Below is a small trained network, with its code and all its weights. Each question gives an input and a target symbol and asks what happens when units are switched off, that is, made to give their printed mean instead of their output.

import numpy as np


def w(rows, s, z=0):
    codes = np.array(rows[::2]) - 128.0
    scale = np.full(codes.shape[1], s)
    scale[-1] = z or s
    return codes * scale


def norm(h):
    return h / np.sqrt((h * h).mean(-1, keepdims=True) + 1e-5)


def f(y):
    return y / 2 * (1 + np.tanh(0.7978845608 * (y + 0.044715 * y**3)))


def softmax(a):
    e = np.exp(a - a.max(-1, keepdims=True))
    return e / e.sum(-1, keepdims=True)


def log_softmax(a):
    a = a - a.max(-1, keepdims=True)
    return a - np.log(np.exp(a).sum(-1, keepdims=True))


def net(x, mask):
    ids = ['ΓΔΘΞΣΦΨΩβζμτ'.index(c) for c in x.split()]
    T = len(ids)
    res = E[ids] + P[:T]
    u = 0
    for l in range(2):
        q, k, v = (norm(res) @ M[l].T for M in (Q, K, V))
        z = softmax(np.where(np.tri(T) > 0, q @ k.T / 3**0.5, -1e9)) @ v
        res = res + np.where(mask[u], z, O[l][:, -1]) @ O[l][:, :-1]
        u += 1
        y = f(norm(res) @ A[l][:, :-1].T + A[l][:, -1])
        res = res + np.where(mask[u : u + 4], y, B[l][:, -1]) @ B[l][:, :-1]
        u += 4
    return log_softmax(norm(res)[-1] @ U[:, :-1].T + U[:, -1])


Q, K, V, O, A, B = {}, {}, {}, {}, {}, {}
E = w([
[140,122,64],'Γ',
[195,220,191],'Δ',
[121,123,55],'Θ',
[211,206,185],'Ξ',
[29,3,207],'Σ',
[243,146,74],'Φ',
[227,167,84],'Ψ',
[198,220,188],'Ω',
[198,215,189],'β',
[150,94,84],'ζ',
[242,180,125],'μ',
[138,122,68],'τ',
],0.0054)
P = w([
[129,99,100],'0',
[125,119,108],'1',
[129,254,114],'2',
[123,120,149],'3',
[123,124,114],'4',
[87,115,113],'5',
[133,119,156],'6',
[124,125,113],'7',
[86,114,95],'8',
[138,116,160],'9',
[127,123,113],'10',
[130,152,48],'11',
[139,117,160],'12',
[126,124,113],'13',
],0.011)
Q[0] = w([
[119,204,220],'0.h0',
[135,211,255],'0.h0',
[71,244,181],'0.h0',
],0.0064)
K[0] = w([
[174,204,182],'0.h0',
[141,177,209],'0.h0',
[179,199,253],'0.h0',
],0.008)
V[0] = w([
[145,93,252],'0.h0',
[198,25,104],'0.h0',
[203,199,233],'0.h0',
],0.0034)
O[0] = w([
[116,103,5,5],'0.h0',
[137,194,234,189],'0.h0',
[240,36,12,34],'0.h0',
],0.0027,0.0025)
A[0] = w([
[80,169,5,7],'0.n0',
[254,186,24,141],'0.n1',
[122,229,129,113],'0.n2',
[64,158,121,90],'0.n3',
],0.005,0.0018)
B[0] = w([
[185,78,240,156],'0.n0',
[4,111,160,251],'0.n1',
[160,127,45,184],'0.n2',
[163,163,114,145],'0.n3',
],0.0034,0.0033)
Q[1] = w([
[162,167,74],'1.h0',
[113,10,175],'1.h0',
[159,170,34],'1.h0',
],0.011)
K[1] = w([
[132,1,102],'1.h0',
[86,211,200],'1.h0',
[106,63,88],'1.h0',
],0.0091)
V[1] = w([
[124,108,255],'1.h0',
[82,181,115],'1.h0',
[7,120,121],'1.h0',
],0.0051)
O[1] = w([
[2,182,219,9],'1.h0',
[51,34,93,117],'1.h0',
[3,173,27,169],'1.h0',
],0.003,0.0013)
A[1] = w([
[100,64,107,75],'1.n0',
[62,2,143,65],'1.n1',
[118,177,86,6],'1.n2',
[100,204,200,138],'1.n3',
],0.007,0.0019)
B[1] = w([
[103,222,160,108],'1.n0',
[225,253,103,172],'1.n1',
[151,178,147,145],'1.n2',
[143,85,195,253],'1.n3',
],0.0047,0.002)
U = w([
[131,83,190,71],'Γ',
[158,78,68,25],'Δ',
[48,189,124,234],'Θ',
[188,69,157,108],'Ξ',
[65,89,109,36],'Σ',
[158,92,85,2],'Φ',
[89,110,21,226],'Ψ',
[173,71,63,93],'Ω',
[170,84,89,9],'β',
[158,246,118,226],'ζ',
[203,68,162,148],'μ',
[131,75,217,142],'τ',
],0.011,0.003)

Each question gives the input, a string of symbols that net reads in full, and the target symbol t.
The units are the heads (3 rows each of Q, K, V and O) and the neurons (one row each of A and B). Each row of codes is followed by its name. A weight is (code - 128) times the scale printed after its matrix; where a second scale follows, it is the last column's (O, A, B and U).
mask holds one flag per unit, layer by layer, with each layer's heads first. A switched-off unit (its flag False) gives its mean, the last column of its rows in O or B, instead of its output. The means were averaged over made-up inputs and are rounded, as every weight is.
A unit's drop is (log p(t) with every unit on - log p(t) with that unit switched off) / (log p(t) with every unit on - log p(t) with every unit switched off).
The circuit of an input: a set's keep is (log p(t) with only the set's units on - log p(t) with every unit switched off) / (log p(t) with every unit on - log p(t) with every unit switched off). Starting from all 10 units, units are removed one at a time, each time the one whose removal leaves the highest keep (on an exact tie, the one counted first), for as long as the keep stays at least 0.8.
units of the circuit, in order: the units of the circuit, biggest drop first
unit that matters most: the unit with the biggest drop
top k neurons in layer l: the k neurons of layer l with the biggest drops, biggest first
drop of u: that unit's drop, to one decimal
input ζ Ξ ζ Ω Σ τ, target ζ: units of the circuit, in order : (1.n1 0.n0)
input Ψ Ψ ζ Ξ Θ Θ Ω Φ, target Ψ: units of the circuit, in order : (0.n1 0.n0 1.n1)
input Θ ζ τ τ Ψ Γ Ψ Ψ, target Θ: top 2 neurons in layer 0 : (0.n2 0.n0)
input β ζ μ Δ Ψ Θ Ω ζ Φ, target ζ: unit that matters most : 0.n1
input Θ Θ Δ Φ Ψ Θ β Γ Σ Θ ζ, target Θ: units of the circuit, in order : (0.n0 0.h0)
input Σ Θ μ Γ Ξ, target Θ: units of the circuit, in order : (1.h0 0.n1 0.h0)
input Ψ ζ μ Θ Ψ, target Ψ: top 3 neurons in layer 0 : (0.n1 0.n0 0.n2)
input τ Θ Δ ζ Θ Θ μ Θ Γ Φ Θ ζ Θ ζ, target τ: units of the circuit, in order : (1.h0 0.n0 0.n2)
input Θ Ξ Θ Θ Ξ τ Ω Ψ Φ Θ Ω, target Θ: top 2 neurons in layer 0 : (0.n1 0.n2)
input ζ Ω Θ ζ Θ Δ Θ Φ, target ζ: units of the circuit, in order : (0.h0 0.n1)
input Θ β Ω Φ Θ ζ Σ τ ζ Σ Φ, target Θ: units of the circuit, in order : (1.h0 0.h0 0.n1)
input Θ Θ Θ Ψ Θ τ Σ ζ Σ, target Θ: units of the circuit, in order : (1.n1 1.n0)
input Θ Γ Σ ζ Φ, target Θ: top 3 neurons in layer 0 : (0.n2 0.n0 0.n1)
input Δ Ψ Ω ζ, target ζ: unit that matters most : 1.n1
input τ Ξ τ τ Θ Ξ μ Θ Γ Γ Θ Ω Ψ Γ, target τ: units of the circuit, in order : (0.n0 0.h0 1.n3)
input Σ ζ ζ Ψ Ψ μ Ω Ψ Γ, target ζ: top 2 neurons in layer 0 : (0.n0 0.n2)
input τ ζ Ψ ζ Θ Ψ Ψ Ω μ Φ τ Γ μ Ψ, target τ: top 2 neurons in layer 1 : (1.n3 1.n1)
input Θ β Ψ Ω Θ τ ζ Θ Ψ ζ Θ, target Θ: top 2 neurons in layer 0 : (0.n2 0.n0)
input τ Ω Ξ Θ Ξ, target τ: top 3 neurons in layer 0 : (0.n0 0.n1 0.n2)
input Ψ ζ ζ β Δ β τ Θ Σ Θ Ξ Φ Θ Ω, target Ψ: unit that matters most : 0.h0
input Σ ζ Ψ ζ τ ζ Ψ Ψ Ψ Ω ζ ζ ζ β, target Θ: top 2 neurons in layer 1 : (1.n1 1.n2)
input Θ Ψ ζ ζ, target ζ: top 3 neurons in layer 0 : (0.n0 0.n1 0.n3)
input β Φ Ψ μ Ω Σ Θ ζ Γ, target ζ: top 3 neurons in layer 0 : (0.n0 0.n2 0.n1)
input Θ ζ Θ Θ Ω Ψ Θ Δ Ω β Θ τ ζ Ξ, target Θ: top 3 neurons in layer 0 : (0.n1 0.n2 0.n0)
input ζ τ Γ Θ μ μ Ω τ ζ Φ Θ, target ζ: top 3 neurons in layer 0 : (0.n1 0.n2 0.n0)
input Ψ μ Γ ζ Φ Θ Δ μ, target Ψ: top 2 neurons in layer 0 : (0.n1 0.n0)
input Θ Θ Θ Θ Ψ ζ Ω ζ μ Θ ζ Δ Θ τ, target Θ: top 3 neurons in layer 0 : (0.n2 0.n0 0.n1)
input Θ Θ Ψ τ Ξ Ψ Θ Δ ζ Σ Ω, target Θ: drop of 0.n1 : 1.0
input Ψ Ξ Θ Ω Φ, target Ψ: drop of 0.n3 : 0.1
